Below is a small trained network, with its code and all its weights. Each question gives an input and a class and asks what happens when units are switched off, that is, made to give their printed mean instead of their output.

import numpy as np


def w(rows, s, z=0):
    codes = np.array(rows[::2]) - 128.0
    scale = np.full(codes.shape[1], s)
    scale[-1] = z or s
    return codes * scale


def f(y):
    return y / 2 * (1 + np.tanh(0.7978845608 * (y + 0.044715 * y**3)))


def log_softmax(a):
    a = a - a.max(-1, keepdims=True)
    return a - np.log(np.exp(a).sum(-1, keepdims=True))


def net(x, mask):
    res = np.array(x, float).reshape(1, 7) / 4 @ E
    y = f(res @ A[0][:, :-1].T + A[0][:, -1])
    res = res + np.where(mask, y, B[0][:, -1]) @ B[0][:, :-1]
    return log_softmax(res[-1] @ U[:, :-1].T + U[:, -1])


A, B = {}, {}
E = w([
[21,77,129],'x0',
[128,128,129],'x1',
[115,139,2],'x2',
[173,9,106],'x3',
[127,129,128],'x4',
[129,128,128],'x5',
[129,129,127],'x6',
],0.0092)
A[0] = w([
[197,171,104,76],'N0',
[187,94,123,117],'N1',
[113,132,104,92],'N2',
[132,83,111,69],'N3',
[154,97,141,65],'N4',
[185,178,113,130],'N5',
[129,89,132,96],'N6',
[90,148,126,124],'N7',
[131,111,193,92],'N8',
[158,53,126,83],'N9',
[131,123,89,89],'N10',
[8,103,142,96],'N11',
[156,16,111,99],'N12',
[149,134,149,83],'N13',
[67,224,147,75],'N14',
[188,167,148,131],'N15',
[112,124,176,79],'N16',
[122,125,80,81],'N17',
[99,136,67,84],'N18',
[151,54,225,86],'N19',
[131,134,79,89],'N20',
[107,134,139,250],'N21',
[101,141,225,138],'N22',
[108,122,108,61],'N23',
[104,145,41,91],'N24',
],0.015,0.012)
B[0] = w([
[174,99,187,164],'N0',
[55,113,130,168],'N1',
[193,135,166,125],'N2',
[130,149,145,130],'N3',
[124,149,161,128],'N4',
[95,67,173,184],'N5',
[112,130,145,132],'N6',
[102,107,145,148],'N7',
[203,167,101,162],'N8',
[44,184,164,163],'N9',
[175,159,151,130],'N10',
[206,38,220,203],'N11',
[58,176,160,197],'N12',
[152,130,143,126],'N13',
[23,187,180,192],'N14',
[127,67,133,190],'N15',
[202,165,160,138],'N16',
[245,197,139,135],'N17',
[201,148,122,153],'N18',
[179,160,99,204],'N19',
[192,140,137,138],'N20',
[83,93,10,253],'N21',
[179,150,71,220],'N22',
[196,148,173,120],'N23',
[193,167,126,175],'N24',
],0.011)
U = w([
[56,254,167,128],'0',
[207,240,70,3],'1',
[148,44,214,38],'2',
[102,141,46,243],'3',
[101,152,55,239],'4',
],0.0099,0.0055)

Each question gives the input, the list of numbers given to net, and the class t.
The units are the neurons (one row each of A and B). Each row of codes is followed by its name. A weight is (code - 128) times the scale printed after its matrix; where a second scale follows, it is the last column's (A, B and U).
mask holds one flag per neuron, in row order. A switched-off neuron (its flag False) gives its mean, the last column of its row in B, instead of its output. The means were averaged over made-up inputs and are rounded, as every weight is.
A unit's drop is (log p(t) with every unit on - log p(t) with that unit switched off) / (log p(t) with every unit on - log p(t) with every unit switched off).
The circuit of an input: a set's keep is (log p(t) with only the set's units on - log p(t) with every unit switched off) / (log p(t) with every unit on - log p(t) with every unit switched off). Starting from the 12 units with the biggest drops (on a tie, the unit counted first), units are removed one at a time, each time the one whose removal leaves the highest keep (on an exact tie, the one counted first), for as long as the keep stays at least 0.8.
circuit, biggest first: the units of the circuit, biggest drop first
unit that matters most: the unit with the biggest drop
top k neurons: the k neurons with the biggest drops, biggest first
drop of u: that unit's drop, to one decimal
input [-8,-8,6,0,0,-7,-3], class 2: circuit, biggest first => (N5; N0)
input [3,-8,-3,5,-5,0,1], class 0: circuit, biggest first => (N12; N9)
input [4,-5,-7,-5,2,4,0], class 1: unit that matters most => N22
input [-1,1,6,7,7,-7,-5], class 0: top 2 neurons => (N12; N9)
input [-4,1,5,8,4,-3,-1], class 0: circuit, biggest first => (N12; N9)
input [7,-3,-8,6,-4,7,6], class 1: circuit, biggest first => (N19; N8)
input [-6,-3,-3,-1,-4,2,-1], class 2: circuit, biggest first => (N5; N15)
input [-5,6,8,7,2,3,-1], class 1: top 3 neurons => (N17; N24; N14)
input [-6,-7,-1,7,0,6,-7], class 0: top 2 neurons => (N12; N9)
input [-8,-3,7,4,5,-5,5], class 2: circuit, biggest first => (N5; N0)
input [3,-7,-6,-4,6,0,-4], class 1: circuit, biggest first => (N22; N8)
input [-7,7,5,6,-3,0,-4], class 2: top 2 neurons => (N0; N21)
input [8,-2,8,-3,0,-8,4], class 1: circuit, biggest first => (N24; N18)
input [0,-8,-8,-5,-4,-3,-2], class 1: circuit, biggest first => (N22)
input [8,1,7,-3,-7,8,-3], class 2: top 2 neurons => (N11; N22)
input [3,-2,3,5,-4,-2,6], class 0: top 3 neurons => (N12; N9; N22)
input [8,4,0,8,0,4,7], class 0: top 2 neurons => (N12; N9)
input [2,-3,0,8,8,6,-8], class 0: drop of N9 => 0.1
input [7,-5,-6,-4,0,5,4], class 2: drop of N24 => 0.1
input [-3,7,2,4,0,1,8], class 0: unit that matters most => N21
input [2,-6,-7,8,0,5,-7], class 0: drop of N12 => 0.3
input [-4,-2,5,8,3,5,-2], class 0: drop of N2 => 0.0
